Here is a tiny trained network, its code and every weight. The questions are about switching its units off for an input and a target symbol, where a switched-off unit gives its printed mean instead of its output.

import numpy as np


def w(rows, s, z=0):
    codes = np.array(rows[::2]) - 128.0
    scale = np.full(codes.shape[1], s)
    scale[-1] = z or s
    return codes * scale


def f(y):
    return np.maximum(y, 0)


def softmax(a):
    e = np.exp(a - a.max(-1, keepdims=True))
    return e / e.sum(-1, keepdims=True)


def log_softmax(a):
    a = a - a.max(-1, keepdims=True)
    return a - np.log(np.exp(a).sum(-1, keepdims=True))


def net(x, mask):
    ids = ['λμτφψω'.index(c) for c in x.split()]
    T = len(ids)
    res = E[ids] + P[:T]
    r = res
    for j in range(3):
        rows = slice(2 * j, 2 * j + 2)
        q, k, v = (r @ M[0][rows].T for M in (Q, K, V))
        z = softmax(np.where(np.tri(T) > 0, q @ k.T / 2**0.5, -1e9)) @ v
        o = O[0][rows]
        res = res + np.where(mask[j], z, o[:, -1]) @ o[:, :-1]
    y = f(res @ A[0][:, :-1].T + A[0][:, -1])
    res = res + np.where(mask[3:15], y, B[0][:, -1]) @ B[0][:, :-1]
    return log_softmax(res[-1] @ U[:, :-1].T + U[:, -1])


Q, K, V, O, A, B = {}, {}, {}, {}, {}, {}
E = w([
[201,138,129,107,37,188],'λ',
[104,198,67,81,98,29],'μ',
[104,198,112,27,84,237],'τ',
[149,107,79,200,73,178],'φ',
[197,89,134,26,252,163],'ψ',
[53,221,106,39,223,171],'ω',
],0.014)
P = w([
[162,180,122,204,78,169],'0',
[153,146,187,85,105,43],'1',
[215,76,26,111,105,117],'2',
[126,192,145,244,233,96],'3',
[178,105,176,105,142,103],'4',
[161,102,19,106,111,94],'5',
],0.011)
Q[0] = w([
[90,107,117,116,119,104],'head 0',
[95,115,248,152,128,125],'head 0',
[116,125,200,106,158,143],'head 1',
[154,80,83,124,159,188],'head 1',
[131,107,103,84,104,112],'head 2',
[153,130,185,129,143,136],'head 2',
],0.013)
K[0] = w([
[162,107,81,107,150,67],'head 0',
[94,2,106,22,52,115],'head 0',
[160,161,155,37,184,169],'head 1',
[107,52,158,178,128,152],'head 1',
[89,89,130,155,74,54],'head 2',
[93,163,239,153,152,154],'head 2',
],0.0099)
V[0] = w([
[219,102,101,97,162,65],'head 0',
[139,93,131,107,159,218],'head 0',
[185,106,130,113,117,1],'head 1',
[105,115,131,199,212,106],'head 1',
[94,81,218,118,151,99],'head 2',
[177,15,68,99,133,81],'head 2',
],0.0084)
O[0] = w([
[84,97,70,125,146,70,158],'head 0',
[100,134,207,167,134,98,99],'head 0',
[141,59,142,65,39,155,195],'head 1',
[110,162,172,85,143,1,69],'head 1',
[184,159,36,10,64,111,3],'head 2',
[198,114,145,88,138,164,151],'head 2',
],0.0087,0.006)
A[0] = w([
[134,87,2,185,116,157,77],'neuron 0',
[184,153,138,86,75,191,130],'neuron 1',
[235,74,219,100,58,159,132],'neuron 2',
[72,135,199,208,183,97,169],'neuron 3',
[129,125,58,131,141,185,108],'neuron 4',
[172,163,113,74,50,63,107],'neuron 5',
[172,174,169,104,119,36,193],'neuron 6',
[32,146,153,178,53,162,124],'neuron 7',
[73,174,225,191,91,194,3],'neuron 8',
[97,97,139,161,61,113,142],'neuron 9',
[105,109,151,160,48,89,128],'neuron 10',
[124,188,79,84,174,154,184],'neuron 11',
],0.0093,0.0043)
B[0] = w([
[86,159,130,34,166,139,229],'neuron 0',
[145,116,254,210,124,79,209],'neuron 1',
[22,105,125,132,226,149,254],'neuron 2',
[128,162,74,115,222,131,228],'neuron 3',
[85,136,168,109,192,111,197],'neuron 4',
[180,210,135,162,139,234,193],'neuron 5',
[149,173,103,101,192,178,191],'neuron 6',
[119,38,101,101,79,116,201],'neuron 7',
[118,74,226,82,157,148,208],'neuron 8',
[145,107,149,200,110,88,173],'neuron 9',
[143,85,46,145,133,59,166],'neuron 10',
[157,31,221,178,128,72,223],'neuron 11',
],0.0077,0.0067)
U = w([
[136,139,146,183,121,159,76],'λ',
[217,208,155,138,127,196,253],'μ',
[120,147,180,113,96,167,66],'τ',
[72,98,95,120,102,118,203],'φ',
[68,162,119,2,126,219,35],'ψ',
[79,200,161,104,133,123,96],'ω',
],0.0092,0.0031)

Each question gives the input, a string of symbols that net reads in full, and the target symbol t.
The units are the heads (2 rows each of Q, K, V and O) and the neurons (one row each of A and B). Each row of codes is followed by its name. A weight is (code - 128) times the scale printed after its matrix; where a second scale follows, it is the last column's (O, A, B and U).
mask holds one flag per unit, heads first, then neurons. A switched-off unit (its flag False) gives its mean, the last column of its rows in O or B, instead of its output. The means were averaged over made-up inputs and are rounded, as every weight is.
A unit's drop is (log p(t) with every unit on - log p(t) with that unit switched off) / (log p(t) with every unit on - log p(t) with every unit switched off).
The circuit of an input: a set's keep is (log p(t) with only the set's units on - log p(t) with every unit switched off) / (log p(t) with every unit on - log p(t) with every unit switched off). Starting from the 12 units with the biggest drops (on a tie, the unit counted first), units are removed one at a time, each time the one whose removal leaves the highest keep (on an exact tie, the one counted first), for as long as the keep stays at least 0.8.
circuit, biggest first: the units of the circuit, biggest drop first
top k neurons: the k neurons with the biggest drops, biggest first
heads that matter: for each layer, one digit per head in row order, 1 if its drop is at least 0.15 and else 0, layers parted by /
drop when u is switched off: that unit's drop, to one decimal
input ψ μ μ ψ φ, target φ: circuit, biggest first -> head 0; neuron 5; neuron 10
input λ φ μ ψ μ ω, target φ: heads that matter -> 100
input τ λ ψ, target λ: circuit, biggest first -> head 0; neuron 1; neuron 2; neuron 0
input ω φ λ ω τ, target τ: top 2 neurons -> neuron 8; neuron 11
input ψ μ λ φ λ ψ, target μ: circuit, biggest first -> head 1; neuron 2; head 0
input ψ ω ω, target ω: circuit, biggest first -> head 1; head 0
input φ φ ψ φ μ, target μ: heads that matter -> 000
input μ μ λ, target ψ: circuit, biggest first -> neuron 0; head 0
input μ μ ψ φ, target μ: circuit, biggest first -> head 2; head 1; neuron 2
input μ ω φ, target ψ: top 2 neurons -> neuron 0; neuron 11
input φ μ τ, target μ: top 2 neurons -> neuron 2; neuron 7
input μ μ μ, target ψ: top 2 neurons -> neuron 0; neuron 2
input ψ λ ψ μ τ, target τ: top neuron -> neuron 1
input τ λ μ, target λ: top 2 neurons -> neuron 1; neuron 2
input φ ψ τ, target μ: drop when neuron 8 is switched off -> -0.1
input μ φ μ, target ψ: drop when neuron 9 is switched off -> 0.1
input μ λ φ μ μ φ, target ψ: drop when neuron 5 is switched off -> 0.0
